Below is a small trained network, with its code and all its weights. Each question gives an input and a class and asks what happens when units are switched off, that is, made to give their printed mean instead of their output.

import numpy as np


def w(rows, s, z=0):
    codes = np.array(rows[::2]) - 128.0
    scale = np.full(codes.shape[1], s)
    scale[-1] = z or s
    return codes * scale


def norm(h):
    return h / np.sqrt((h * h).mean(-1, keepdims=True) + 1e-5)


def f(y):
    return y / 2 * (1 + np.tanh(0.7978845608 * (y + 0.044715 * y**3)))


def log_softmax(a):
    a = a - a.max(-1, keepdims=True)
    return a - np.log(np.exp(a).sum(-1, keepdims=True))


def net(x, mask):
    res = np.array(x, float).reshape(1, 5) / 4 @ E
    u = 0
    for l in range(3):
        y = f(norm(res) @ A[l][:, :-1].T + A[l][:, -1])
        res = res + np.where(mask[u : u + 9], y, B[l][:, -1]) @ B[l][:, :-1]
        u += 9
    return log_softmax(norm(res)[-1] @ U[:, :-1].T + U[:, -1])


A, B = {}, {}
E = w([
[140,101,68,110,241],'x0',
[66,59,84,116,91],'x1',
[190,17,197,148,129],'x2',
[62,133,193,68,157],'x3',
[60,134,141,254,163],'x4',
],0.00088)
A[0] = w([
[125,123,124,127,124,121],'L0N1',
[40,25,51,111,66,102],'L0N2',
[239,124,4,222,71,72],'L0N3',
[199,214,192,132,162,117],'L0N4',
[53,41,66,113,77,105],'L0N5',
[134,119,134,131,139,2],'L0N6',
[138,125,120,138,128,125],'L0N7',
[147,121,122,135,136,80],'L0N8',
[139,130,116,138,123,121],'L0N9',
],0.0036,0.0045)
B[0] = w([
[131,138,128,128,122,117],'L0N1',
[218,239,191,152,190,169],'L0N2',
[18,142,245,22,183,170],'L0N3',
[178,207,163,154,180,157],'L0N4',
[200,218,180,146,175,151],'L0N5',
[105,244,63,114,5,4],'L0N6',
[140,128,119,138,124,123],'L0N7',
[137,164,94,134,88,60],'L0N8',
[135,131,121,131,121,118],'L0N9',
],0.003,0.0013)
A[1] = w([
[63,213,61,104,121,85],'L1N1',
[124,158,182,151,3,120],'L1N2',
[106,171,91,126,119,91],'L1N3',
[116,109,150,192,164,136],'L1N4',
[79,219,41,118,112,97],'L1N5',
[138,127,123,134,128,148],'L1N6',
[106,151,155,122,125,6],'L1N7',
[200,120,97,22,87,92],'L1N8',
[129,143,153,142,70,105],'L1N9',
],0.0042,0.0016)
B[1] = w([
[165,41,194,127,123,145],'L1N1',
[139,87,27,87,254,181],'L1N2',
[148,91,158,150,147,75],'L1N3',
[151,150,102,78,52,254],'L1N4',
[200,23,185,158,113,137],'L1N5',
[140,127,122,128,122,141],'L1N6',
[90,144,167,143,187,64],'L1N7',
[76,183,96,195,29,215],'L1N8',
[134,104,104,126,201,101],'L1N9',
],0.0033,0.0009)
A[2] = w([
[133,122,162,70,146,221],'L2N1',
[54,120,140,254,169,108],'L2N2',
[128,128,122,120,122,187],'L2N3',
[128,127,139,142,141,1],'L2N4',
[128,129,126,126,128,146],'L2N5',
[128,128,126,125,125,155],'L2N6',
[140,114,126,147,113,16],'L2N7',
[128,129,123,121,123,192],'L2N8',
[145,117,81,103,180,234],'L2N9',
],0.0034,0.00056)
B[2] = w([
[69,132,121,178,83,254],'L2N1',
[161,179,75,60,3,165],'L2N2',
[119,128,129,157,132,148],'L2N3',
[146,135,130,66,122,93],'L2N4',
[126,128,127,134,128,134],'L2N5',
[123,128,128,142,130,137],'L2N6',
[160,119,138,107,140,83],'L2N7',
[117,126,127,163,130,151],'L2N8',
[107,136,73,146,140,214],'L2N9',
],0.0025,0.00075)
U = w([
[192,2,187,154,103,205],'0',
[120,180,74,125,14,229],'1',
[110,102,29,121,218,150],'2',
[190,224,191,147,179,1],'3',
[22,128,202,87,137,7],'4',
],0.0086,0.00094)

Each question gives the input, the list of numbers given to net, and the class t.
The units are the neurons (one row each of A and B). Each row of codes is followed by its name. A weight is (code - 128) times the scale printed after its matrix; where a second scale follows, it is the last column's (A, B and U).
mask holds one flag per neuron, layer by layer. A switched-off neuron (its flag False) gives its mean, the last column of its row in B, instead of its output. The means were averaged over made-up inputs and are rounded, as every weight is.
A unit's drop is (log p(t) with every unit on - log p(t) with that unit switched off) / (log p(t) with every unit on - log p(t) with every unit switched off).
The circuit of an input: a set's keep is (log p(t) with only the set's units on - log p(t) with every unit switched off) / (log p(t) with every unit on - log p(t) with every unit switched off). Starting from the 12 units with the biggest drops (on a tie, the unit counted first), units are removed one at a time, each time the one whose removal leaves the highest keep (on an exact tie, the one counted first), for as long as the keep stays at least 0.8.
units of the circuit, in order: the units of the circuit, biggest drop first
top k neurons: the k neurons with the biggest drops, biggest first
top k neurons in layer l: the k neurons of layer l with the biggest drops, biggest first
input [-1,8,1,1,6], class 3: units of the circuit, in order : (L0N2)
input [3,5,4,5,5], class 1: units of the circuit, in order : (L0N3 L2N2)
input [2,2,-8,3,-8], class 0: top 3 neurons : (L1N5 L1N1 L0N3)
input [-8,-6,2,-6,-5], class 2: top 3 neurons : (L1N2 L0N2 L0N5)
input [3,-5,0,-7,6], class 4: units of the circuit, in order : (L0N3 L0N2)
input [3,4,4,4,5], class 1: units of the circuit, in order : (L0N3 L2N2)
input [-4,-4,-1,3,0], class 2: units of the circuit, in order : (L0N2 L0N3 L1N2)
input [-8,-3,-8,-5,-5], class 0: units of the circuit, in order : (L1N5 L1N1)
input [4,-3,-4,-5,2], class 4: top 2 neurons : (L0N3 L1N2)
input [-8,-6,-5,-6,7], class 2: top 2 neurons : (L1N2 L1N8)
input [-2,-6,-6,1,-6], class 0: units of the circuit, in order : (L1N5 L0N2 L1N1)
input [-7,6,2,7,0], class 2: top 2 neurons in layer 0 : (L0N3 L0N4)
input [7,-6,-3,5,-7], class 1: top 3 neurons in layer 0 : (L0N3 L0N2 L0N5)
input [-1,6,-6,1,-3], class 0: units of the circuit, in order : (L1N5)
input [0,8,4,-4,-4], class 3: units of the circuit, in order : (L0N2 L0N5)
input [1,-7,1,7,8], class 1: top 3 neurons : (L2N2 L0N3 L0N2)
input [7,-7,2,0,-8], class 1: units of the circuit, in order : (L1N8 L0N2 L1N2)
input [5,2,-8,8,8], class 0: top 3 neurons : (L1N1 L1N5 L0N3)
input [7,3,-7,-6,6], class 0: top 4 neurons : (L1N5 L1N1 L1N8 L1N2)
input [-4,4,6,-8,-4], class 4: top 2 neurons in layer 1 : (L1N5 L1N1)
